
[[ 155  -50   75  -81   16  139  -11 -110  167  -67 -113  174 -102  -45
   -41  212   10  142  118  -69  169 -296 -134  232  271   -5  112 -103
    38  -80    5  221   41  -17   87  -98  -90   39  102   15    6]
 [  77 -116   23  -83  -77  184   -8  -98  165 -226  -66  128  -42 -139
   167  -21  184  -30  113  158  -43  -12  -71  -11  -15 -116   45 -220
    76  -85  -24   61   84  -46  138  -70  117 -193  252 -216   52]
 [ -37  196 -150  117   47 -146   16 -142  -84   18  -38   91  129  213
   -74   -4   61  -54   60 -243  188   63  -20 -151  105   30  173  143
  -144  134  129 -170   63   91  -56   89  -48  201  -32  121  107]
 [  20 -137  167   -6    7  147  -75   -5  305  104   77   91 -123 -292
  -107  120  -97  328  -96  -20 -173 -337  -48  104  -29  -18 -131   71
   113  -30  -89  288  -14 -156  -14  -17   -1   11   80  -71  -73]
 [  58   26  108   -7   18   83   10 -103  151  -34    2   52 -143 -102
   127  117  -33   71    8  -22  -31  -75   75   78  -45  -88   35 -101
    87 -157  -37   87  -81  -46  155   41  -45 -137  109  -59   37]
 [  10 -205  129  -36  -46   -4  134   22  189  -97 -113   67 -150 -135
  -234  -66  -24  106  100  118 -206 -171 -157   58  103 -123 -110 -113
    38  -41   40  111    6  -35  154  131 -154   47  103  -68  122]
 [ -53   18 -118  -30   82   -8  -31 -155  143   77  -67  172   67  -53
  -203  -41  154  151   -4  -15   36  -70  -48 -127   42   67   64   66
   -67  132  152  -28   21   41   -2  -31  174   81   38  -71    6]
 [  57   10  -28   67   -5  -22    3 -248 -175 -260 -152  160   77  278
   165  -79  189 -246  187  -96  249  178 -171 -168  248 -163  242 -109
  -145   99   89 -155  163  100   17  -26 -159   72  134  -31  208]
 [ 119 -155  241   53    3  138  -56  -52  150  -57  -27  106 -198 -120
    47  253 -150  185   33  -87   -1 -335 -134  209  209 -130    0   -6
   143 -108 -137  335   14 -129   32  -27 -301   71   70   49   15]
 [ -85  651 -230  216  123  -36 -180   11 -362   96  153  -76  427  427
   190 -237  124 -334   47 -274  274  409  177 -550 -220 -118  353  168
  -492  408   89 -379   52  220 -173  265  -66   62 -119  102  165]
 [  -7  186  -85  200   49    5  -33    8 -127 -122  -45    1   54  123
   246  129    6 -139  114  -40   56  114   99 -150  -23 -149  216   89
    66    2  -36  -29  -45   51   57  138 -203   13  -17  108  122]
 [ 173 -176  159 -116 -209   23   84 -136  187 -219  -28  122 -174  -91
    59    6   79  -10  161  -63   14 -213 -277  189  196  -69  -81 -284
    36 -179  -84  108  228 -150   99  -13  -84   19  260  -48   56]
 [  20  -57    6 -120   84   78  -55 -147  279  120  -59  191  -75 -193
  -217   58   93  289  -19   21    3 -268  -82   43   88   68   -2  -27
    11   24   80  154  -10  -33   54  -86  138   35   69  -88  -70]
 [ -76 -101  106  -19   49  137  -75   37  315  185  108   79  -10 -294
  -268  -54  -53  345 -154   27 -249 -240   -3  -56 -145    0 -161  130
   -18  121   12  180  -38  -91  -49   31  137   -6   53 -158  -52]
 [  24  186   -6  135   30  246 -112  159  -63  -37   85   19  272  147
    -4   -3  -75  -27   36 -168  126  -25   21  -87    3 -107  185  182
  -245  280   -3   57   68   93 -160   65  -90   28    4   -8  105]
 [ -96  158 -186   21  184   49  -70 -142   38   96  -76  152  183   65
  -155  -64  156   82  -19  -17  107   92   93 -242  -30   35  202  133
  -158  235  221 -119  -71  157  -12  -21  199    9  -16 -105   49]
 [ -67  186  -25   36  161  -26 -125 -213  -60   76  -14   84   58   84
    64 -190  177  -61  -14    5   45  194   27 -389  -96 -138  144  -44
  -208  183  100 -161  -28   85   29   85  -17  -23   17 -104   94]
 [ -70  267 -133  148   45 -199   49  -97  -52  111   39   29  104  184
  -109   19  -38   -2   -3 -320  120   45   78 -121    2   67  117  211
  -127   88  117 -186   -3   65  -49  178  -40  202  -81  175   90]
 [  21 -135   77  -64   29  272  -44  109  186  -67  -64  111   66 -141
  -212  -99   43  144   67  173 -113 -168 -124  -30   51 -126    4  -46
  -108  178   46  187   35   30   23    1   13  -49  111 -201   70]
 [  24    6  101   -2  102  -57   73  -25  102   19 -147   39 -224  -74
  -124   65  -48   97  107  107 -109 -149  -31   22   97 -147   23 -130
    62 -101   33  118 -145   15  236  189 -299   49  -26   63  100]
 [ -26  127  109   97  151  111  -61   78   14  131   29   16   73   61
  -202  -35 -147  119  -36 -108   -4  -91   29  -96   19 -123   87  136
  -219  224   65   89  -92   89  -42  151 -207   78  -81    7  107]
 [  80  348   -4   47   19  108 -144   -4 -100  -10   95   -8  127  151
   223  -42   67 -159   95 -140  181   61   21 -175  -65 -134  202  -76
  -238  116  -61  -47   79   43  -25  122 -126  -29   35   38   70]
 [  -5  283   -9   46  186   85  -22   69   -6  106  -47  -10   30   76
   -91   34  -64   40   52   -9   43  -10  147  -85  -44 -107  187   16
  -155   95   90   23 -189  145  125  195 -166  -33  -96   41  103]
 [ 208  169  241  -99  -19  151 -126   46  201   88  106  -17 -245 -195
   159  176  -89  132   82  -38    0 -376  -69  185   -2 -123  -20 -255
    15 -191 -240  327    9 -158  131  120 -273  -55   58   92  -80]
 [ -40 -133   67  -39   61  252  -54   56  213   14  -12  122  103 -152
  -254 -127   25  206  -40  110 -135 -126  -51  -82  -31  -74  -22   54
  -127  221   95  135   -3   35  -26  -28  124  -64  100 -242   51]
 [ 118 -169  185  -45 -190  -56  238   88  219 -176  -63   -2 -258 -130
  -137   67 -133   52  182   -3 -183 -285 -180  295  146 -102 -154 -200
   125 -254  -71  167   61 -117  219  211 -269   66  135   72  120]
 [ -58  -76   49 -119   48  -42 -122 -147  253  135    3  114 -150 -330
   -97 -210  245  183  -27  246 -267 -124 -148 -294 -147  -81 -160 -172
    13   38  -17   67   40 -131   93   62   83    0  105 -164  -66]
 [   5 -148   79    7  -41  -86  190  -41  108 -159 -153   56 -164  -39
  -133  -39   -6    0  141   85 -150  -49 -101   41  108 -133  -35 -132
    72 -109   72    6  -25    3  216  162 -183   36   96  -25  175]
 [  76  217   74   21   95   55 -146  -92  -61   40    8   56   -1   98
   118  -18   57  -49   85  -89  150  -40  -73 -154   65 -153  162 -103
  -187  101  -37   38   39   26    8   93 -237   53    4   49   57]
 [ 103  -90  236 -219   30  206  -69 -149  397  107   53  115 -253 -354
    -4   30   33  284  -77  104 -134 -280  -14  130  -97  -47 -123 -267
    48 -170  -58  245  -67 -142  181  -59  120 -229  198 -227  -94]
 [ -77  811 -408  226  185  194 -255  383 -354  104  108 -137  607  370
   109 -133  117 -296  165  -54  248  294  265 -546 -290 -116  491  260
  -486  536   66 -210  -20  315 -170  321  -47   28 -236  148  118]
 [-111  568 -304  183  108   43 -176    1 -335   23  112  -19  529  414
   150 -317  225 -346   54 -195  269  475  157 -605 -232  -98  370  172
  -521  488  153 -425   97  258 -193  179  112    7  -48  -28  178]
 [ -60  290  -65  215  160   47  -73  -26 -109   56   40   -5  128  158
   146  113  -80  -32  -41 -177  100  143  240 -174 -114  -90  240  222
   -58  102   40  -75 -146  109  -16  122  -98  -18  -79   65   99]
 [ 159  222    3    3    5  137  -69  113   65   16   -5   43   15   31
   -11  237  -68   77  161 -144  192 -314  -65  181  172  -13  169  -13
   -60   -1  -78  223   47    1   16   73 -212  114  -29  187  -12]
 [ 177 -149  117   14 -102  268  -69   46  147 -242  -51  114  -87 -138
   222  279  -19   63  152   35   38 -293 -144  224  178 -132   75  -83
   204 -135 -188  345  114 -125   44 -100 -163  -45  176  -13   -1]
 [  41  -84  139  -38   28  -72  166  -66  183  -28 -126   51 -268 -106
  -147   73  -82  123   82   53 -135 -163  -25  143   95  -98  -48 -155
   106 -195   46   99 -126  -21  264  160 -209    1   50   18  108]
 [ 103  -27  203   88   16   58   19  -74  118  -27    2   48 -213  -52
   110  306 -214  138    1 -181   26 -234   23  246  126  -87   38   19
   168 -204 -108  230  -80  -92   93   39 -278   15   44  101   40]
 [ -80  -41   25  144  112 -104 -135  -52   62   89  -51   66 -156 -183
    30   88   42  151    9  129 -199 -152  -86 -238  -10 -144  -23   95
   195   19  -94  169  -44 -116   28  124 -263  178  -72  104  -10]
 [  10 -119  111  -48  -33  -35  117   76  220  -25  -81   26 -194 -200
  -225  -41  -32  136  102  158 -262 -215 -117   47   25 -112 -132 -132
    67  -83    3  142  -38  -60  190  201 -171   45   57  -15   78]
 [  94   51  140   34  -39   31   34  213   69  -35  -33  -36 -114  -40
  -131   54 -133   47  181   15 -100 -279 -152   91  126 -171  -15  -84
   -36  -10  -96  224   25  -37   94  260 -418  150  -31  159   97]
 [ 109   81   68  168  -88   67  -77  123  -15 -106   56    2  -14   11
   181  233 -117   -9  130 -160   50 -230 -101   85  122 -120   75   88
    93  -35 -207  229  123 -109  -66  108 -339  154   11  205   34]
 [ -91  177  -52  120  164   23  -57  -69   31   89    5   21   12  -30
    79   54   -2   62  -63   10  -60  103  230 -199 -190  -81  124  114
    33   27   54  -41 -190   58   91  117    7  -91  -32  -33   51]
 [  63   63  397   11   64 -201  163 -318  160  196  103  -11 -425    7
   -24  130 -334  173 -161 -410  -15 -134  118  259   26  -63 -112 -111
    -5 -333    1    3 -209  -92  212  196 -307  -14   31   96   94]
 [ -17 -191   58  119    5  -29   69 -211   55 -175 -113  133 -126  -24
   119  124    5   23   23  -31  -40   20  -21    2  104 -112   46   32
   203 -118   20   20  -27  -41  101  -28 -100   -3  126  -50  121]
 [  75 -196    5  -91  -46   10   59 -132  223 -115 -156  197 -131 -141
  -130  102  115  149  131   53    2 -261 -209  137  232   13   -2 -110
   128  -94   37  154   90  -65  109  -75    6   90  140  -28    9]
 [  98  -60  199  107   24   74 -117   31   82   -6   -9   56 -179 -113
    69  246 -137  156   65  -54  -34 -352 -158   96  182 -159    5   33
   143  -56 -190  352   30 -140   -3   61 -420  165  -15  154   -1]
 [ -23  480 -311  395   53   64  -37   33 -547 -348  -58  -35  469  631
   492   51   66 -568  224 -264  429  563  233 -352    1 -212  586  238
  -222  255   80 -370   44  304  -95  144 -201  -10  -41  136  329]
 [  -1  -94    8   83  -16  106   25  -88  103 -140  -31  105    5  -47
   102  115   -1   42    5  -39  -18   -1   49   25    0  -58   67   69
   125  -51   11   43  -13  -22   45  -44   48  -84  138  -98   76]
 [ 113  -26  208  -90  -86  -38   25 -136  205    8   46   49 -259 -157
    43   17   -9   88   43  -71  -70 -219 -134  107   26  -79 -116 -234
    32 -197 -102  121   64 -160  135   97 -146    1  142    4    3]
 [ -76  683 -260  226   88   -5 -176   44 -376   48  170  -98  461  436
   263 -239  139 -389   64 -260  273  454  211 -560 -272 -127  374  159
  -485  393   67 -408   66  222 -164  272  -27   11  -90   86  169]
 [  42   63  -66  -36   30   60  -25  -34  136   19  -62  120   18  -50
  -113   71   81  118   85  -16   62 -182  -69   17   90   25   88   -6
   -23   43   52   92   34   14   38    9   27   70   38   14    2]
 [ -45  -42   34  -87   20   47   76   86  284   67  -27   30  -90 -247
  -276  -99    6  199   13  180 -275 -150   17  -15 -134  -44 -116  -75
     9  -12   73   84  -98  -14  175  165   66  -68   60 -122   36]
 [ -25    0   37  133   77  -51  -39  -70   55    6  -47   49 -143  -97
   102  160  -35   87   20   24 -100  -89   21  -76    0 -121   39   62
   194  -85  -64  117  -88  -67   95  100 -218   61  -20   83   36]
 [ 159   -4  192 -103  -65  143   23 -125  192  -90   26   71 -173  -95
   149   93  -20   45   53  -76   45 -154  -30  196   32  -85   10 -245
    18 -199  -73  129   18  -84  156   -5  -50 -161  204  -90   29]
 [-157   11  -33   40   43   85   18   38  182  134  118   50  201  -80
  -330 -221  -27  186 -155  -76 -176   32   98 -188 -214   32  -75  232
  -200  265  170  -95  -29   54  -98   92  276  -23   53 -207   67]
 [-106 -152  -45   50  -52  -48  143 -151  225  -88   -6   86  -66 -177
    -1    4   37   98  -78   27 -217   84  129  -32 -176   15  -85   69
   211 -139   85  -94  -71  -60  129   27  250 -132  175 -174   66]
 [ -55  326 -118   64  138   58  -16  109   -9  100   -1  -24  148   80
  -108  -44   -6    3   45  -13   16   66  178 -175 -140  -59  178   83
  -183  162  117  -73 -140  156   69  213  -21  -29  -87   20   97]
 [  99  -63   12  -43  -12   37   25 -102  129  -95 -128  152  -87  -36
   -57  142   50   92  138  -32   94 -219 -147  136  235  -13   81  -82
    61  -64   22  140   63  -22   87  -35  -89   85   89   32   32]
 [  57  -13  128 -111  104   96   46  -41  293  115  -68   90 -202 -195
  -206  134  -85  286   -6   40  -78 -280   46  192   40   -8  -14  -98
    55 -125   55  206 -177   -9  208   49  -35  -70   29  -50   -7]
 [  88 -182   -7  -55  -90  -21   83 -178  152 -177 -142  198  -86  -38
   -68   97  111   60  148  -51   81 -190 -224  140  278   16   32  -96
    95  -89   40   79  154  -54   72  -83  -16  116  167   -6   52]
 [  23  137    8  159  -22  160  -54  137  -81  -89   68   11  227  167
     5   -6  -88  -67   65 -192  104   -6  -19  -72   40 -116  149  171
  -200  225   -9   28   99   68 -139  102 -146   78   16   30  138]
 [ -11  280    8   19   58   -9  -91  -69   23  119  107   -8   21    7
    88 -108   67  -26  -13  -78    2   60   76 -225 -184  -85   62  -56
  -169   66   -8  -87  -17    2   36  169  -22  -46   19  -13   34]
 [  85   85  104  -64  -25   52  -59  -89  120   19   56   62  -71  -58
    45  -35   52   33   44  -74   28 -124  -93  -22    2  -76    6 -152
  -102  -17  -54   62   82  -64   43   65  -63   -8  111  -33   13]
 [  59  252  -48   95   86   59   39    7 -121  -90  -94   25   94  251
    38   94  -45 -118  155 -140  216   56   82   -2  119 -105  285   12
  -145   61   88  -52  -66  163   87  129 -208   17  -31   98  173]
 [ -29  289  -66   65  134   55   17   69  -20   62  -28  -15   96  116
   -84  -13  -41  -11   53  -45   43   68  170 -110  -83  -79  187   47
  -170  108  120  -72 -151  159  100  201  -79  -41  -64   24  128]
 [-184  560 -303  350  168  103 -231  206 -349  110  170  -75  607  375
    53 -186   34 -212  -27 -222  172  364  230 -601 -262 -103  361  475
  -446  606  103 -274   24  250 -326  226    1  116 -193   65  156]
 [ 237  -27  218 -176 -103  303  -53  -65  223 -148   29  103 -125 -127
   182   93   28   46  108  -27  104 -243 -119  251   94 -102   34 -322
   -38 -153 -126  237  109  -96  117  -89  -26 -198  261 -142   -5]
 [  50   35  104  -92   44  162  -40 -106  232   39   40   77 -105 -179
    65   35   28  139  -41   32  -58  -95   81   35 -120  -53    7 -138
    10  -95  -11   99  -74  -45  138   -6  103 -203  140 -161  -14]
 [  79 -126  186  -69  -54 -182   17 -153  222   70  -29   92 -340 -212
  -118   47   16  188   69  -21 -136 -359 -280   77  166  -56 -178 -184
   115 -178 -101  192   91 -205  117  118 -272  214   63  119  -22]
 [ 124   91  149  -66  -30  130    4 -121  136  -50   57   49  -97  -29
   150   51  -23    9   23 -126   75  -63   40  117  -32  -77   54 -185
   -54 -133  -41   47   -3  -39  123   24  -12 -166  165  -87   46]
 [  18  -75   79 -126   43   79 -100 -169  217   52  -20  153  -86 -193
   -74 -118  183  151   -1  116  -74 -138 -142 -128   -4  -62  -46 -163
   -57   51   20   91   55  -64   60  -38   83  -32  138 -175  -21]
 [ -32  181  -33   68   12  212  -13  171   47   28  114    2  291   93
  -186 -112  -84   35  -23 -161   34   13   97  -75 -111  -29   98  185
  -296  279  100  -37   17  118 -114  111  104  -32   25  -99  114]]

[ 146 -112   20   77  -56 -104 -160  286 -270   16 -207 -304 -119  -94
  -93  -70 -245  -72   53  -46  217  144   -8    6 -222  -47 -266  132
    9    6 -244   63  172  182 -128] => 51
[ 425 -156   74  113 -251  -79 -217  533 -607  118 -406 -615 -408 -348
  134  154 -127  135  122 -146  -96  173 -217  184 -306  168   48  248
  164 -237 -402  190  127  468 -213] => 66
[-385 -185 -151 -174  -72  291  283 -273  598  -52  -12  426  395  382
  310   96  107   89 -347  -43 -460 -297  300  151  413  -36  588 -295
  241   69   76   31 -246 -214  299] => 15
[-234 -221  -44  -18   60   34  109 -236  451  -57  402  734  237  206
 -144 -421   51   24  157   77 -351 -371  357  -35  500  -47  133 -242
  -22  259  -31   13 -187 -153  447] => 0
[-122 -197  -27   68   82 -103  -19  -24   68  -89  219  318   93   95
 -243 -335 -122 -103  224   48  102 -115  214  -30  141  -79 -197  -58
 -113  235 -175  -33  101  -18  216] => 56
[  -2   84 -133   -7  245    6 -117 -209  315  -14  338  431 -150  155
 -239 -253 -118  -83  125  279 -245 -261  178 -298  130 -104  -86 -121
  -45  292 -184  -57 -425 -172  303] => 7
[   5  -88  -34   44 -152  -71  -19   25  -35  111  -24   15  -57 -111
  -40 -240 -221   60   85  -54  -71  -61   68  140  191   -9 -103  -21
   73    9  -46   27  -82  140   46] => 50
[  58 -161  -10  195 -241 -160 -127  243 -381   79 -133 -297 -301 -440
 -128  -33 -225    1  388  -59  242  137 -144  405  -75  111  -73  247
   89   12 -241  -70  105  368 -108] => 23
[  53   18   27   18  152  -27 -159   58  129  -32   26   61  -26   80
 -289 -122 -206 -156   41  140  170   24  108 -260 -123 -188 -275   15
  -94  226 -168  -32  -65 -116   41] => 5
[  60 -105  -62   -8  -45   49  -67   87   70   23  -48    3 -141  -39
  -53   55   -1   48   92   33 -152  -81   34   44   26  -26  172   23
  102   82 -193   41 -151   35  135] => 31
[-117  -77    4   28   39  -41    4   80  -66  -97   22    3   61   66
  -83 -146 -187  -65   52   40   98  -24   63   16   30  -59 -125   15
  -43  112 -189  -16   70    0   47] => 64
[-249   53  193   77 -112   93  157  -94   -9   -6  -92   35  184  -23
  133  122 -262  -22  -56   41   30   26  -33  237  119  110  264  -69
    6   30 -100 -216  -68   21 -102] => 36
[ -89    6  -88  -45 -201   79   74  -48   57  121 -237 -156    8  -21
  190   59 -239   87 -191  -77  -95  -11    7  223  146   -8  120  -60
  191  -74   23  -14 -180   70  -54] => 57
[ -64  -46   31   26 -111  -32   23  157 -203  -12 -158 -224   15  -57
   53  -63 -246   29  -28  -52   59   47  -39  148   35   -8  -72   48
   42  -37 -142   25   71  112  -79] => 58
[-411 -193 -146  -13  185  128   78 -276  672 -183  515  826  182  185
 -239 -233  150  -92  231  250 -307 -389  329  -20  409  -81  315 -129
   39  441  -92  -94 -342 -288  515] => 28
[-100 -479  -53   72   98    1   11  -89  322 -136  423  780  126  175
 -208 -254  285  -42  400   56 -297 -350  392    2  265   53  306 -154
  -50  321 -302   30   47  -19  543] => 29
[-243 -265 -246 -135  -86  284  129 -206  638    1  -81  346  170  247
  172  284  216   38 -182  -25 -336 -219  278  185  205  -49  652 -176
  299  143   -4    4 -266 -151  312] => 70
[ -37 -304  -17   79 -245  126   63 -146  208  165 -248  204  168   93
  286  228  -55  -30 -151 -154 -132    1  249  291  -11  183  453 -193
  200  -39 -103 -103   32  202  -12] => 34
[-467  -31  -89   51 -133  196  209 -339  321    8 -126  196  272  128
  330  254 -258 -120 -261   41  -16  -17  130  388  107  139  456 -156
  202   67   -3 -306 -184   -1  -72] => 52
[ 227  295  283   43 -115   -6 -191  411 -366  114 -443 -733 -213 -326
 -118  167 -458   -2  -97   49  287  344 -330  -56 -317 -120 -271  264
    6  -91 -135   -7  -80   98 -449] => 20
[ -60  175   81   67 -158   67  -71  477 -426  -79 -267 -642 -262 -401
  212  153 -297  101  -52  106 -184  137 -403  261 -121  123  148  377
  268 -163 -256   71 -223  227 -312] => 9
[ 192  195  248  174 -168  -77 -161  145 -320  207 -249 -350 -216 -348
  -66   26 -490  -37   67   46  193  236 -189   83 -180   82 -188  114
  -10  -55 -153 -157 -109  244 -356] => 8
[ 201   88  343  177 -318   -8 -126  449 -506  157 -436 -591 -154 -450
  187  134 -404   74  -57  -61  -24  296 -294  237 -214  199   42  242
  150 -251 -202   18   -5  394 -487] => 3
[-112  -47  -17   45  -46   12  -14   71   -8  -43   34   -8 -117 -147
 -116   18  -85   14  214   85   -3  -51  -55  179   86   -8  139   93
   54  137 -185  -68 -135   27   96] => 48
[-182  -89 -157   42  243   22  -66 -225  404 -120  458  629  -44  147
 -264 -254    6 -131  266  282 -218 -310  252 -151  193  -46   73  -89
  -31  386 -218  -99 -325 -168  409] => 16
[-340 -254  149 -116   83  324  203 -202  814 -138  166  752  562  390
  -59  104  276  -40 -124   77 -315 -260  397  -91  328 -120  625 -277
   23  308    6  -29 -148 -401  381] => 60
[  51 -108  -19   55  -48  -42  -88   76    0   30   56   58 -183 -156
 -211  -76  -57   24  289   47   -9  -68   17   86   76  -29   32   60
   17  143 -185  -16 -104   63  147] => 62
[  -8  223  251  188 -225  -18  -27  320 -649   34 -378 -653 -137 -330
  355  138 -562   16 -160   20   16  268 -357  292 -219  269    6  217
  125 -271 -273  -99  -21  382 -536] => 32
[-131   21    2   72  -27   94   72 -107  -81  -14 -156  -17   90  169
  360  173 -279  -79 -255   50 -131    8   50  121 -107  198  248 -122
   94  -59 -253 -151  -73  127 -127] => 46
[ -38  126   99  138   67  -11  -39 -162  -49   42   77  178  -11   55
   51  -84 -368 -124  -17  170  -66  -28   63  -59  -37  133  -18 -118
  -69   80 -232 -210 -183   74  -67] => 43
[-578 -288 -111  -63  205  164  222 -248  637 -315  413  796  504  436
  -70 -222  137 -133  -10  154 -208 -350  415  -18  398 -109  307 -205
    0  382  -83  -55  -67 -345  462] => 22
[ -96 -270 -244  117  114  -60 -152 -206  420   -7  412  662 -124    6
 -334 -324   17 -156  395  185 -119 -257  333  -19  157  -20   -5  -47
   42  385 -189  -92 -232   -6  394] => 26
[ -79  189   55   17  -15  -84    5 -103    8   75  167   87  -99 -135
 -242 -335 -330   62  184  121   -2 -113  -41   -1  326 -105 -236  -41
  -90  131    6  -89 -295  -61   93] => 2
[ 151   13  238  119 -125  -15 -126  138  -70  142 -166  -97  -55 -206
 -137   10 -268  -33   78   16  107  140  -24   19  -95   16  -53   49
  -14   36 -125  -76  -43  124 -169] => 65
